Below are the code and all the weights of a small trained network. Each question names an input and a target symbol and asks about switching units off, where a switched-off unit gives its printed mean instead of its output.

import numpy as np


def w(rows, s, z=0):
    codes = np.array(rows[::2]) - 128.0
    scale = np.full(codes.shape[1], s)
    scale[-1] = z or s
    return codes * scale


def norm(h):
    return h / np.sqrt((h * h).mean(-1, keepdims=True) + 1e-5)


def f(y):
    return np.maximum(y, 0)


def softmax(a):
    e = np.exp(a - a.max(-1, keepdims=True))
    return e / e.sum(-1, keepdims=True)


def log_softmax(a):
    a = a - a.max(-1, keepdims=True)
    return a - np.log(np.exp(a).sum(-1, keepdims=True))


def net(x, mask):
    ids = ['βγεζλπψω'.index(c) for c in x.split()]
    T = len(ids)
    res = E[ids] + P[:T]
    u = 0
    for l in range(3):
        r = norm(res)
        for j in range(2):
            rows = slice(2 * j, 2 * j + 2)
            q, k, v = (r @ M[l][rows].T for M in (Q, K, V))
            z = softmax(np.where(np.tri(T) > 0, q @ k.T / 2**0.5, -1e9)) @ v
            o = O[l][rows]
            res = res + np.where(mask[u + j], z, o[:, -1]) @ o[:, :-1]
        u += 2
        y = f(norm(res) @ A[l][:, :-1].T + A[l][:, -1])
        res = res + np.where(mask[u : u + 4], y, B[l][:, -1]) @ B[l][:, :-1]
        u += 4
    return log_softmax(norm(res)[-1] @ U[:, :-1].T + U[:, -1])


Q, K, V, O, A, B = {}, {}, {}, {}, {}, {}
E = w([
[105,124,169,209],'β',
[102,98,1,160],'γ',
[194,139,83,70],'ε',
[202,188,130,177],'ζ',
[218,162,140,62],'λ',
[174,68,33,133],'π',
[25,104,196,90],'ψ',
[118,173,68,65],'ω',
],0.0086)
P = w([
[81,156,211,155],'0',
[182,84,143,158],'1',
[75,174,121,25],'2',
[107,139,105,193],'3',
[180,92,139,166],'4',
[3,140,159,65],'5',
[96,140,110,187],'6',
[181,93,136,167],'7',
],0.013)
Q[0] = w([
[95,104,116,157],'L0H0',
[135,9,226,71],'L0H0',
[219,118,69,119],'L0H1',
[171,68,142,145],'L0H1',
],0.014)
K[0] = w([
[153,83,154,110],'L0H0',
[17,72,145,172],'L0H0',
[195,188,4,108],'L0H1',
[168,109,125,142],'L0H1',
],0.016)
V[0] = w([
[168,211,77,169],'L0H0',
[198,187,134,100],'L0H0',
[122,136,125,254],'L0H1',
[97,150,185,75],'L0H1',
],0.0041)
O[0] = w([
[181,64,90,60,111],'L0H0',
[82,45,180,29,150],'L0H0',
[212,70,145,50,254],'L0H1',
[49,131,252,250,113],'L0H1',
],0.0024,0.00083)
A[0] = w([
[139,65,4,154,3],'L0N0',
[84,145,17,126,79],'L0N1',
[209,103,167,155,102],'L0N2',
[134,37,180,181,85],'L0N3',
],0.011,0.0054)
B[0] = w([
[54,114,6,2,223],'L0N0',
[164,205,226,107,217],'L0N1',
[212,128,65,130,252],'L0N2',
[85,90,52,125,221],'L0N3',
],0.0083,0.0041)
Q[1] = w([
[57,153,96,135],'L1H0',
[170,74,163,102],'L1H0',
[147,7,111,138],'L1H1',
[128,182,240,142],'L1H1',
],0.016)
K[1] = w([
[122,148,253,126],'L1H0',
[131,105,56,82],'L1H0',
[183,36,103,119],'L1H1',
[132,181,174,185],'L1H1',
],0.021)
V[1] = w([
[104,111,103,184],'L1H0',
[115,237,89,147],'L1H0',
[146,150,101,214],'L1H1',
[177,2,127,12],'L1H1',
],0.0059)
O[1] = w([
[104,93,108,103,85],'L1H0',
[72,165,166,141,253],'L1H0',
[122,184,123,149,77],'L1H1',
[158,90,245,2,141],'L1H1',
],0.0066,0.0012)
A[1] = w([
[35,41,143,132,136],'L1N0',
[180,8,188,203,85],'L1N1',
[68,72,93,184,58],'L1N2',
[103,2,47,113,1],'L1N3',
],0.013,0.0075)
B[1] = w([
[200,160,109,114,255],'L1N0',
[126,205,22,100,188],'L1N1',
[119,130,118,5,186],'L1N2',
[17,170,207,170,223],'L1N3',
],0.015,0.0048)
Q[2] = w([
[81,164,178,153],'L2H0',
[172,223,255,93],'L2H0',
[71,211,150,165],'L2H1',
[137,60,1,172],'L2H1',
],0.014)
K[2] = w([
[144,159,162,163],'L2H0',
[167,212,168,103],'L2H0',
[84,196,152,164],'L2H1',
[135,108,4,144],'L2H1',
],0.019)
V[2] = w([
[149,118,113,204],'L2H0',
[122,43,10,113],'L2H0',
[135,160,96,41],'L2H1',
[1,84,94,107],'L2H1',
],0.009)
O[2] = w([
[216,123,108,133,18],'L2H0',
[110,131,38,211,69],'L2H0',
[254,162,157,157,253],'L2H1',
[196,81,19,110,95],'L2H1',
],0.0086,0.0042)
A[2] = w([
[146,112,142,91,162],'L2N0',
[85,5,148,250,255],'L2N1',
[112,91,173,94,128],'L2N2',
[189,61,172,163,168],'L2N3',
],0.02,0.0089)
B[2] = w([
[134,99,122,132,254],'L2N0',
[119,147,208,253,167],'L2N1',
[142,108,101,149,191],'L2N2',
[87,119,166,125,189],'L2N3',
],0.038,0.0053)
U = w([
[222,198,102,170,93],'β',
[84,158,24,201,100],'γ',
[167,47,99,159,186],'ε',
[106,150,141,179,254],'ζ',
[76,72,220,92,126],'λ',
[7,71,89,118,116],'π',
[217,150,218,106,97],'ψ',
[63,227,186,90,83],'ω',
],0.017,0.0091)

Each question gives the input, a string of symbols that net reads in full, and the target symbol t.
The units are the heads (2 rows each of Q, K, V and O) and the neurons (one row each of A and B). Each row of codes is followed by its name. A weight is (code - 128) times the scale printed after its matrix; where a second scale follows, it is the last column's (O, A, B and U).
mask holds one flag per unit, layer by layer, with each layer's heads first. A switched-off unit (its flag False) gives its mean, the last column of its rows in O or B, instead of its output. The means were averaged over made-up inputs and are rounded, as every weight is.
A unit's drop is (log p(t) with every unit on - log p(t) with that unit switched off) / (log p(t) with every unit on - log p(t) with every unit switched off).
The circuit of an input: a set's keep is (log p(t) with only the set's units on - log p(t) with every unit switched off) / (log p(t) with every unit on - log p(t) with every unit switched off). Starting from the 12 units with the biggest drops (on a tie, the unit counted first), units are removed one at a time, each time the one whose removal leaves the highest keep (on an exact tie, the one counted first), for as long as the keep stays at least 0.8.
units of the circuit, in order: the units of the circuit, biggest drop first
k most important neurons of layer l: the k neurons of layer l with the biggest drops, biggest first
which heads matter: for each layer, one digit per head in row order, 1 if its drop is at least 0.15 and else 0, layers parted by /
input ω ε ε ε γ, target π: which heads matter -> 00 / 01 / 00
input ψ λ β β ε π ε β, target γ: 2 most important neurons of layer 0 -> [L0N3; L0N2]
input π β ζ ψ, target ψ: units of the circuit, in order -> [L1N0; L1N1]
input ζ λ π ε ζ ψ ω, target ω: units of the circuit, in order -> [L0N1]
input ε π ψ λ π λ, target π: 3 most important neurons of layer 0 -> [L0N3; L0N0; L0N1]
input ε λ ζ β, target β: units of the circuit, in order -> [L1N0; L0N1; L1H1]
input ε β ζ ζ ε β, target π: which heads matter -> 01 / 01 / 01
input ψ ζ λ, target ψ: 3 most important neurons of layer 1 -> [L1N0; L1N3; L1N2]
input ε β β, target π: which heads matter -> 01 / 01 / 11
input ψ π ω ζ π β, target ψ: units of the circuit, in order -> [L1N0; L1N3]
input ε π γ π ζ ζ, target π: 2 most important neurons of layer 2 -> [L2N2; L2N1]
input ζ ε ψ ε ε γ, target ω: 2 most important neurons of layer 1 -> [L1N0; L1N1]
input λ ψ β ε ω λ π, target π: which heads matter -> 00 / 01 / 10
input β π ψ, target β: which heads matter -> 00 / 01 / 01
input ε ψ ε γ λ ω, target π: 2 most important neurons of layer 2 -> [L2N2; L2N1]
input π β λ γ γ λ, target ε: which heads matter -> 00 / 00 / 00
input γ ε ζ, target γ: which heads matter -> 00 / 01 / 00
input ε ψ ε β ψ ζ, target π: 2 most important neurons of layer 2 -> [L2N1; L2N2]
input β π ε, target β: 3 most important neurons of layer 1 -> [L1N3; L1N2; L1N1]
input ε ω ε, target π: most important neuron of layer 1 -> [L1N0]
input ζ ψ ψ ε ψ ε β, target β: 2 most important neurons of layer 1 -> [L1N0; L1N1]
input ψ γ ε ζ ψ β π, target π: which heads matter -> 00 / 00 / 10
input β ζ ε ε ζ ε, target β: 2 most important neurons of layer 0 -> [L0N0; L0N1]
